[[127 126 129 129 134 127 128 128 131 127 125 127 122 126 130]
 [128 125 130 129 129 126 128 125 125 128 130 131 130 130 125]
 [123 114 132 149 142 122 142 121 132 120 140 136 133 122 124]]
->
[[130 127 126 129 129 134 127 128 128 131 127 125 127 122 126]
 [125 128 125 130 129 129 126 128 125 125 128 130 131 130 130]
 [124 123 114 132 149 142 122 142 121 132 120 140 136 133 122]]

[[108 122 114 116 124]
 [135 133 110 156 114]
 [123 130 126 147 124]
 [130 118 127 129 129]
 [121 139 135 107 127]
 [135 135 133 137 147]
 [128 140 132 153 126]
 [132 131 132 138 127]
 [126 120 123 142 116]]
->
[[124 108 122 114 116]
 [114 135 133 110 156]
 [124 123 130 126 147]
 [129 130 118 127 129]
 [127 121 139 135 107]
 [147 135 135 133 137]
 [126 128 140 132 153]
 [127 132 131 132 138]
 [116 126 120 123 142]]

[[154 112 133 110 132 110 139]
 [121 128 128 132 147 118 126]
 [110 135 125 139 137 128 124]
 [125 121 128 125 134 111 141]
 [115 136 126 138 137 134 119]
 [118 135 127 137 139 133 117]]
->
[[139 154 112 133 110 132 110]
 [126 121 128 128 132 147 118]
 [124 110 135 125 139 137 128]
 [141 125 121 128 125 134 111]
 [119 115 136 126 138 137 134]
 [117 118 135 127 137 139 133]]

[[118 110 134 114 145 143 151]
 [118 110 108 139 150 154 128]
 [102 139 151 105 113 106 142]
 [151 113 112 114 120 116 139]
 [155 123 111 106 137 150 147]
 [110 133 141 114 131 152 150]
 [109 138 128 118 121 149 132]
 [110 138 139 135 110 102 103]
 [145 129 133 147 155 140 133]]
->
[[151 118 110 134 114 145 143]
 [128 118 110 108 139 150 154]
 [142 102 139 151 105 113 106]
 [139 151 113 112 114 120 116]
 [147 155 123 111 106 137 150]
 [150 110 133 141 114 131 152]
 [132 109 138 128 118 121 149]
 [103 110 138 139 135 110 102]
 [133 145 129 133 147 155 140]]

[[116 131 143 122 143 126]
 [126 121 118 125 151 143]
 [130 136 141 141 148 107]
 [115 116 125 140 135 145]
 [132 107 151 117 119 124]
 [115 120 122 144 141 126]
 [105 127 144 151 112 143]
 [112 124 152 107 136 141]
 [116 148 113 104 120 148]
 [121 111 117 120 149 120]
 [146 112 132 147 123 142]]
->
[[126 116 131 143 122 143]
 [143 126 121 118 125 151]
 [107 130 136 141 141 148]
 [145 115 116 125 140 135]
 [124 132 107 151 117 119]
 [126 115 120 122 144 141]
 [143 105 127 144 151 112]
 [141 112 124 152 107 136]
 [148 116 148 113 104 120]
 [120 121 111 117 120 149]
 [142 146 112 132 147 123]]

[[156 136 119 149 105 152 153 150 102]
 [122 146 119 129 129 134 112 107 154]
 [141 133 129 132 120 145 130 142 115]
 [120 135 111  99 151 101 119 120 130]]
->
[[102 156 136 119 149 105 152 153 150]
 [154 122 146 119 129 129 134 112 107]
 [115 141 133 129 132 120 145 130 142]
 [130 120 135 111  99 151 101 119 120]]

[[141 124 134 140 115 119 130 131 144 132 129 140 130 129 120 119]
 [133 131 140 140 121 119 128 127 132 128 108 134 136 139 127 130]
 [143 127 128 124 117 130 136 118 134 124 101 128 111 111 118 131]]
->
[[119 141 124 134 140 115 119 130 131 144 132 129 140 130 129 120]
 [130 133 131 140 140 121 119 128 127 132 128 108 134 136 139 127]
 [131 143 127 128 124 117 130 136 118 134 124 101 128 111 111 118]]
---
[[112 144 116 139 115 140]
 [125 126 143 123 128 129]
 [132 115 106 143 116 105]]
->
[[132 115 106 143 116 105]
 [125 126 143 123 128 129]
 [112 144 116 139 115 140]]

[[131 124 130 142 138]
 [110 140 100 123 126]
 [113 119 109 143 121]
 [119 137 115 116 134]
 [128 124 133 120 135]]
->
[[131 124 130 142 138]
 [128 124 133 120 135]
 [119 137 115 116 134]
 [113 119 109 143 121]
 [110 140 100 123 126]]

[[135 136 114 141 128]
 [132 132 117 141 130]
 [134 141 122 141 130]
 [133 138 119 147 133]
 [120 134 111 149 132]]
->
[[135 136 114 141 128]
 [134 141 122 141 130]
 [133 138 119 147 133]
 [132 132 117 141 130]
 [120 134 111 149 132]]

[[136 142 151 109 101 107 127 120 129 130 128 125 152 136]
 [120 122 144 117 124 127 139 112 137 116 139 132 144 110]
 [123 122 125 121 108 117 130 123 129 127 135 135 127 125]
 [134 137 130 147 131 124 120 140 119 136 120 129 130 134]]
->
[[136 142 151 109 101 107 127 120 129 130 128 125 152 136]
 [134 137 130 147 131 124 120 140 119 136 120 129 130 134]
 [123 122 125 121 108 117 130 123 129 127 135 135 127 125]
 [120 122 144 117 124 127 139 112 137 116 139 132 144 110]]

[[136 129 131 123]
 [158 152 133 155]]
->
[[158 152 133 155]
 [136 129 131 123]]

[[132 125 135 128 139 135 130 120 135 131 127]
 [113 122 149 127 149 127 141 126 129 134 127]
 [121 125 138 129 139 127 134 128 129 130 128]
 [140 136 102 124 100 126 115 130 119 123 129]
 [138 127 124 127 127 135 124 120 132 129 127]
 [120 126 138 129 138 126 134 131 129 129 128]]
->
[[140 136 102 124 100 126 115 130 119 123 129]
 [138 127 124 127 127 135 124 120 132 129 127]
 [132 125 135 128 139 135 130 120 135 131 127]
 [121 125 138 129 139 127 134 128 129 130 128]
 [120 126 138 129 138 126 134 131 129 129 128]
 [113 122 149 127 149 127 141 126 129 134 127]]
---
[[134 122 142 141 154 145 139 133]
 [152 142 125 137 110 126 115 144]
 [132 126 132 133 147 143 137 111]
 [124 128 135 133 135 123 130 140]
 [136 130 131 133 128 131 125 136]]
->
[[134 122 142 141 154 145 139 133]
 [132 126 132 133 147 143 137 111]
 [124 128 135 133 135 123 130 140]
 [136 130 131 133 128 131 125 136]
 [152 142 125 137 110 126 115 144]]

[[116 141 128 132]
 [148 120 123 137]
 [133 138 114 130]
 [137 125 104 149]
 [134 136 117 123]
 [125 129 113 145]]
->
[[148 120 123 137]
 [137 125 104 149]
 [125 129 113 145]
 [134 136 117 123]
 [133 138 114 130]
 [116 141 128 132]]

[[136 138 138 133 139 132 135 135 139]
 [141 110 130 133 136 150 123 116 137]
 [130 140 129 141 126 119 138 133 129]]
->
[[141 110 130 133 136 150 123 116 137]
 [136 138 138 133 139 132 135 135 139]
 [130 140 129 141 126 119 138 133 129]]

[[137 128 133 130 122 131 122 129 128 125 129]
 [131 119 132 127 102 120 129 129 125 145 134]
 [123 131 126 127 121 129 127 114 139 121 129]]
->
[[131 119 132 127 102 120 129 129 125 145 134]
 [137 128 133 130 122 131 122 129 128 125 129]
 [123 131 126 127 121 129 127 114 139 121 129]]

[[121 144 122 118 112 117 140 112]
 [121 128 144 134 154 142 123 132]
 [142 114 113 128 106 120 125 135]
 [124 108 136 119 113 144 137 118]
 [113 135 139 117 123 135 143 108]
 [134 148 112 132 126 106 124 132]]
->
[[124 108 136 119 113 144 137 118]
 [142 114 113 128 106 120 125 135]
 [121 128 144 134 154 142 123 132]
 [113 135 139 117 123 135 143 108]
 [121 144 122 118 112 117 140 112]
 [134 148 112 132 126 106 124 132]]

[[140 138 132 115 126 117 143]
 [100 150 149 139 129 133 110]
 [150 145 123 107 141 126 135]
 [113 101 124 128 149 145 145]
 [119 139 108 110 119 144 108]
 [145 144 132 124 119 154 109]
 [103 112 115 132 142 148 132]]
->
[[113 101 124 128 149 145 145]
 [103 112 115 132 142 148 132]
 [140 138 132 115 126 117 143]
 [119 139 108 110 119 144 108]
 [145 144 132 124 119 154 109]
 [150 145 123 107 141 126 135]
 [100 150 149 139 129 133 110]]
